Below is a small trained network, with its code and all its weights. Each question gives an input and a target symbol and asks what happens when units are switched off, that is, made to give their printed mean instead of their output.

import numpy as np


def w(rows, s, z=0):
    codes = np.array(rows[::2]) - 128.0
    scale = np.full(codes.shape[1], s)
    scale[-1] = z or s
    return codes * scale


def norm(h):
    return h / np.sqrt((h * h).mean(-1, keepdims=True) + 1e-5)


def f(y):
    return y / 2 * (1 + np.tanh(0.7978845608 * (y + 0.044715 * y**3)))


def softmax(a):
    e = np.exp(a - a.max(-1, keepdims=True))
    return e / e.sum(-1, keepdims=True)


def log_softmax(a):
    a = a - a.max(-1, keepdims=True)
    return a - np.log(np.exp(a).sum(-1, keepdims=True))


def net(x, mask):
    ids = ['ΣΩαβγδεζηθλμτφ'.index(c) for c in x.split()]
    T = len(ids)
    res = E[ids] + P[:T]
    r = norm(res)
    for j in range(3):
        rows = slice(2 * j, 2 * j + 2)
        q, k, v = (r @ M[0][rows].T for M in (Q, K, V))
        z = softmax(np.where(np.tri(T) > 0, q @ k.T / 2**0.5, -1e9)) @ v
        o = O[0][rows]
        res = res + np.where(mask[j], z, o[:, -1]) @ o[:, :-1]
    y = f(norm(res) @ A[0][:, :-1].T + A[0][:, -1])
    res = res + np.where(mask[3:11], y, B[0][:, -1]) @ B[0][:, :-1]
    return log_softmax(norm(res)[-1] @ U[:, :-1].T + U[:, -1])


Q, K, V, O, A, B = {}, {}, {}, {}, {}, {}
E = w([
[163,153,106],'Σ',
[185,156,89],'Ω',
[142,175,136],'α',
[133,163,165],'β',
[158,132,115],'γ',
[208,83,61],'δ',
[159,103,100],'ε',
[163,126,111],'ζ',
[109,89,173],'η',
[105,174,201],'θ',
[159,3,43],'λ',
[125,83,110],'μ',
[67,124,112],'τ',
[134,102,111],'φ',
],0.026)
P = w([
[247,72,6],'0',
[239,69,8],'1',
[240,73,16],'2',
[235,82,21],'3',
[237,85,26],'4',
[237,85,33],'5',
[230,86,32],'6',
[228,103,48],'7',
[232,82,35],'8',
[234,100,50],'9',
],0.0026)
Q[0] = w([
[118,134,212],'H0',
[155,56,253],'H0',
[243,83,202],'H1',
[114,188,185],'H1',
[113,67,212],'H2',
[212,36,167],'H2',
],0.034)
K[0] = w([
[176,137,194],'H0',
[31,58,252],'H0',
[48,25,216],'H1',
[168,153,201],'H1',
[80,72,183],'H2',
[191,36,205],'H2',
],0.033)
V[0] = w([
[148,127,41],'H0',
[182,100,118],'H0',
[68,194,131],'H1',
[210,71,254],'H1',
[225,47,198],'H2',
[15,97,166],'H2',
],0.015)
O[0] = w([
[177,220,135,182],'H0',
[134,147,108,197],'H0',
[133,223,125,38],'H1',
[91,123,6,208],'H1',
[37,121,116,255],'H2',
[147,128,238,72],'H2',
],0.013,0.0073)
A[0] = w([
[134,254,91,236],'N0',
[242,178,182,9],'N1',
[128,175,89,188],'N2',
[115,154,184,4],'N3',
[115,92,110,132],'N4',
[118,117,212,136],'N5',
[157,131,136,143],'N6',
[234,206,103,88],'N7',
],0.023,0.0035)
B[0] = w([
[102,144,209,236],'N0',
[34,251,140,180],'N1',
[158,166,111,216],'N2',
[109,95,54,141],'N3',
[116,149,157,254],'N4',
[204,59,187,181],'N5',
[100,120,116,124],'N6',
[212,52,184,201],'N7',
],0.033,0.0062)
U = w([
[187,103,159,129],'Σ',
[191,117,146,99],'Ω',
[161,121,175,123],'α',
[36,198,127,74],'β',
[158,166,139,147],'γ',
[219,93,71,80],'δ',
[142,148,80,147],'ε',
[173,170,115,114],'ζ',
[89,113,132,254],'η',
[123,38,179,122],'θ',
[107,49,41,118],'λ',
[3,86,137,42],'μ',
[89,159,209,148],'τ',
[101,151,69,113],'φ',
],0.025,0.0091)

Each question gives the input, a string of symbols that net reads in full, and the target symbol t.
The units are the heads (2 rows each of Q, K, V and O) and the neurons (one row each of A and B). Each row of codes is followed by its name. A weight is (code - 128) times the scale printed after its matrix; where a second scale follows, it is the last column's (O, A, B and U).
mask holds one flag per unit, heads first, then neurons. A switched-off unit (its flag False) gives its mean, the last column of its rows in O or B, instead of its output. The means were averaged over made-up inputs and are rounded, as every weight is.
A unit's drop is (log p(t) with every unit on - log p(t) with that unit switched off) / (log p(t) with every unit on - log p(t) with every unit switched off).
The circuit of an input: a set's keep is (log p(t) with only the set's units on - log p(t) with every unit switched off) / (log p(t) with every unit on - log p(t) with every unit switched off). Starting from all 11 units, units are removed one at a time, each time the one whose removal leaves the highest keep (on an exact tie, the one counted first), for as long as the keep stays at least 0.8.
units of the circuit, in order: the units of the circuit, biggest drop first
top k neurons: the k neurons with the biggest drops, biggest first
which heads matter: for each layer, one digit per head in row order, 1 if its drop is at least 0.15 and else 0, layers parted by /
drop of u: that unit's drop, to one decimal
input μ τ Ω, target τ: top 3 neurons : [N1, N0, N7]
input Σ β Ω λ δ ζ, target ζ: top 4 neurons : [N2, N1, N0, N5]
input λ ζ λ η Ω ε α Σ τ β, target λ: units of the circuit, in order : [H1, H0]
input λ λ ε ζ ε α λ λ θ φ, target φ: top 4 neurons : [N7, N0, N5, N1]
input β λ λ λ λ η Ω, target δ: units of the circuit, in order : [N7, H1, H0]
input Σ τ ε, target τ: which heads matter : 010
input μ θ λ η β λ θ β, target λ: units of the circuit, in order : [H0, H1]
input β γ θ λ λ θ β Σ Σ, target Σ: which heads matter : 101
input ζ λ η η τ β λ ε, target τ: top 2 neurons : [N1, N5]
input λ ζ ζ, target ζ: top 4 neurons : [N2, N0, N1, N5]
input λ θ θ θ λ θ θ, target θ: top 2 neurons : [N5, N1]
input Σ φ λ λ λ λ λ Ω δ β, target β: top neuron : [N0]
input λ τ θ θ λ δ μ, target τ: drop of N7 : 0.2
input ζ ζ η ζ γ, target φ: drop of H2 : 0.6
input λ Ω λ μ, target μ: drop of N4 : 0.4
input μ λ β β θ, target θ: drop of N2 : 0.0
